Small tables with named rows and columns. After each table, cells are looked up by row and column.

movotok:
,teze,lunog,vibos,tigu,matunad,sur
negi,0.174,-0.207,-0.295,0.062,-0.198,-0.271
vom,0.868,0.036,-0.083,-0.047,-0.511,-0.428
rotegam,-0.001,-0.419,0.228,0.127,0.278,-0.426
remu,-0.347,0.419,-0.230,0.786,0.296,-0.193
lag,-0.135,-0.502,-0.498,0.067,-0.002,0.604
riv,0.616,0.412,-0.066,-0.078,0.264,-0.061
vozufo,0.122,0.014,-0.074,-0.210,-0.294,-0.636
taluto,-0.316,0.006,0.667,0.319,0.167,0.629
sobo,0.409,-0.245,0.051,0.058,0.484,0.197
kefo,-0.163,0.119,0.431,0.023,-0.154,0.230
kod,0.387,-0.007,-0.283,-0.239,-0.136,-0.238
dugedi,0.361,-0.044,0.071,0.263,-0.100,0.017

kod, matunad -> -0.136
vom, teze -> 0.868
vozufo, teze -> 0.122
vom, vibos -> -0.083
dugedi, vibos -> 0.071
vozufo, vibos -> -0.074
riv, teze -> 0.616
taluto, teze -> -0.316
Row with the largest teze: vom

Table dev
,remek,tubed,lerigod,keb,vut,gepamib,noziz,nedaf,tama,dudu
fubipe,197,186,187,195,162,193,201,191,184,105
vapaka,188,173,170,182,207,192,156,182,165,198
rad,124,192,156,180,187,150,167,194,178,126
faselud,97,144,134,104,206,178,203,153,175,239
zomagen,203,172,167,200,174,174,159,184,174,184
fozen,166,168,166,131,162,181,204,125,175,236
gad,211,216,213,230,152,162,174,200,183,60
rodad,221,172,190,168,156,186,173,147,187,236
zum,145,197,194,227,182,153,150,209,164,113
kodu,160,170,177,165,164,165,169,168,177,188
niri,212,204,243,212,128,173,209,179,187,96
zilodin,84,164,136,138,183,153,229,208,178,127

vut of niri = 128
dudu of niri = 96
gepamib of fozen = 181
noziz of fubipe = 201
nedaf of zilodin = 208
gepamib of kodu = 165
nedaf of kodu = 168
tubed of niri = 204
gepamib of zilodin = 153
vut of zum = 182
remek of niri = 212
tama of zilodin = 178
vut of zomagen = 174
dudu of rodad = 236
vut of kodu = 164
vut of fubipe = 162
lerigod of niri = 243
vut of gad = 152
gepamib of rad = 150

vuk =
	nal	gat	lugabas	dubupa
vos	60	41	51	64
geb	73	44	59	37
veme	58	63	68	77
tize	44	20	86	58
vuzedu	81	57	34	45
dinas	88	67	46	42
pumevo	29	45	41	75
fusanol	64	60	36	54
kitafut	72	50	65	46
meba	10	58	47	72

nal of pumevo = 29
dubupa of vos = 64
dubupa of meba = 72
gat of geb = 44
gat of kitafut = 50
lugabas of kitafut = 65
dubupa of geb = 37
lugabas of dinas = 46
nal of vos = 60
lugabas of fusanol = 36
gat of tize = 20
nal of tize = 44
gat of meba = 58
nal of veme = 58
lugabas of vos = 51
lugabas of geb = 59
nal of dinas = 88
gat of vos = 41
gat of fusanol = 60

Table kesele
cols = dor, butur, dusune, ves, pasul, kes, bak, ruri, pitugad, vakub
bov: [-22.548, -30.387, -47.294, -66.818, -63.413, -44.222, -41.040, -33.894, -32.059, -68.393]
niz: [-35.137, -31.746, -27.607, -61.572, -38.860, -57.894, -22.854, -21.050, -63.999, -33.545]
pek: [-24.239, -42.325, -33.001, -57.878, -40.252, -64.471, -19.279, -51.124, -11.660, -41.535]
pepu: [-43.552, -34.431, -30.007, -35.303, -61.076, -67.366, -59.140, -8.971, -50.098, -72.762]
zod: [-90.963, -66.216, -27.934, 5.318, -45.547, -58.144, -63.869, -31.270, -52.690, -99.232]
zunul: [-33.092, -62.379, -45.033, -62.514, -38.860, -54.449, -9.177, -47.252, -17.380, -45.587]
tuko: [-76.056, -29.185, -47.294, -66.611, -57.424, -56.106, -44.456, -32.114, -63.999, -96.023]
gov: [-23.201, -43.950, -37.632, -66.818, -40.767, -66.060, -12.177, -50.712, -6.842, -40.439]
gan: [-25.245, -44.845, -34.850, -56.885, -41.133, -57.327, -16.505, -48.634, -17.741, -41.367]
zetibit: [-88.843, -73.911, -30.211, 5.434, -43.015, -61.840, -63.869, -31.916, -50.412, -99.232]
peket: [-90.963, -75.661, 26.946, 5.434, -63.413, 50.874, -6.096, -8.971, -3.620, 10.799]
suk: [-74.675, -75.661, 26.946, -2.825, -43.098, 50.874, -6.096, -24.973, -3.620, 10.799]
bas: [-22.548, -32.195, -28.857, -55.164, -41.322, -67.366, -29.200, -51.124, -18.423, -38.893]
nam: [-40.791, -29.185, -21.582, -57.446, -39.875, -67.310, -29.876, -22.123, -63.953, -46.209]

tuko, pitugad -> -63.999
niz, bak -> -22.854
zod, kes -> -58.144
bas, pitugad -> -18.423
zunul, butur -> -62.379
gov, ves -> -66.818

Table kir
columns: zorir, busuzo
gem: [0.6, 0.5]
sus: [0.5, 0.5]
puromaf: [0.7, 0.5]
vekodo: [0.7, 0.6]
pefuf: [0.2, 0.6]
pud: [0.8, 0.5]
dudube: [1.0, 0.6]
ler: [0.4, 0.5]
mekomid: [0.7, 0.6]
gotuvid: [0.5, 0.3]
ninuv: [0.7, 0.5]
kod: [0.4, 0.6]

busuzo of puromaf is 0.5
zorir of pud is 0.8
zorir of kod is 0.4
busuzo of dudube is 0.6
zorir of sus is 0.5
zorir of ler is 0.4
zorir of gem is 0.6
zorir of dudube is 1.0
zorir of gotuvid is 0.5
busuzo of ler is 0.5
busuzo of vekodo is 0.6
busuzo of mekomid is 0.6
busuzo of pefuf is 0.6
busuzo of sus is 0.5
zorir of mekomid is 0.7
busuzo of pud is 0.5
busuzo of gotuvid is 0.3
busuzo of gem is 0.5
Row with the largest zorir: dudube

sutotur =
columns: rizerol, puba
bil: [-0.61, -0.08]
zuzuku: [-0.10, -0.04]
rimiv: [-0.28, -0.17]
fotado: [0.88, 0.22]
vinipip: [0.20, 0.17]
sov: [-0.45, -0.11]
mam: [-0.33, -0.20]

puba of mam is -0.20
puba of zuzuku is -0.04
puba of rimiv is -0.17
rizerol of vinipip is 0.20
rizerol of fotado is 0.88
puba of vinipip is 0.17
rizerol of zuzuku is -0.10
rizerol of bil is -0.61
puba of fotado is 0.22
puba of bil is -0.08
rizerol of rimiv is -0.28
puba of sov is -0.11
rizerol of sov is -0.45
rizerol of mam is -0.33

ketul
columns: mim, togot, davuga, dito, kav, delomu, bomev, fil, mota, sukebe
retonov: [0.3, 0.8, 0.4, 0.3, 0.2, 0.8, 0.7, 0.4, 0.5, 0.4]
vilef: [0.4, 0.7, 0.5, 0.2, 0.2, 0.7, 0.7, 0.6, 0.5, 0.5]
tugo: [0.3, 0.6, 0.5, 0.3, 0.3, 0.6, 0.8, 0.6, 0.4, 0.5]
mivuzut: [0.2, 0.7, 0.5, 0.3, 0.2, 0.7, 0.7, 0.5, 0.4, 0.4]
dag: [0.3, 0.7, 0.5, 0.2, 0.1, 0.7, 0.7, 0.5, 0.5, 0.5]
futemal: [0.3, 0.7, 0.6, 0.2, 0.2, 0.7, 0.6, 0.6, 0.5, 0.4]
garu: [0.4, 0.7, 0.4, 0.2, 0.2, 0.7, 0.7, 0.5, 0.5, 0.5]
dem: [0.2, 0.6, 0.5, 0.3, 0.2, 0.6, 0.7, 0.5, 0.5, 0.4]
kip: [0.2, 0.8, 0.5, 0.3, 0.1, 0.8, 0.7, 0.4, 0.5, 0.5]

togot of vilef is 0.7
mota of mivuzut is 0.4
mim of retonov is 0.3
togot of garu is 0.7
bomev of dag is 0.7
sukebe of dem is 0.4
dito of dag is 0.2
fil of dem is 0.5

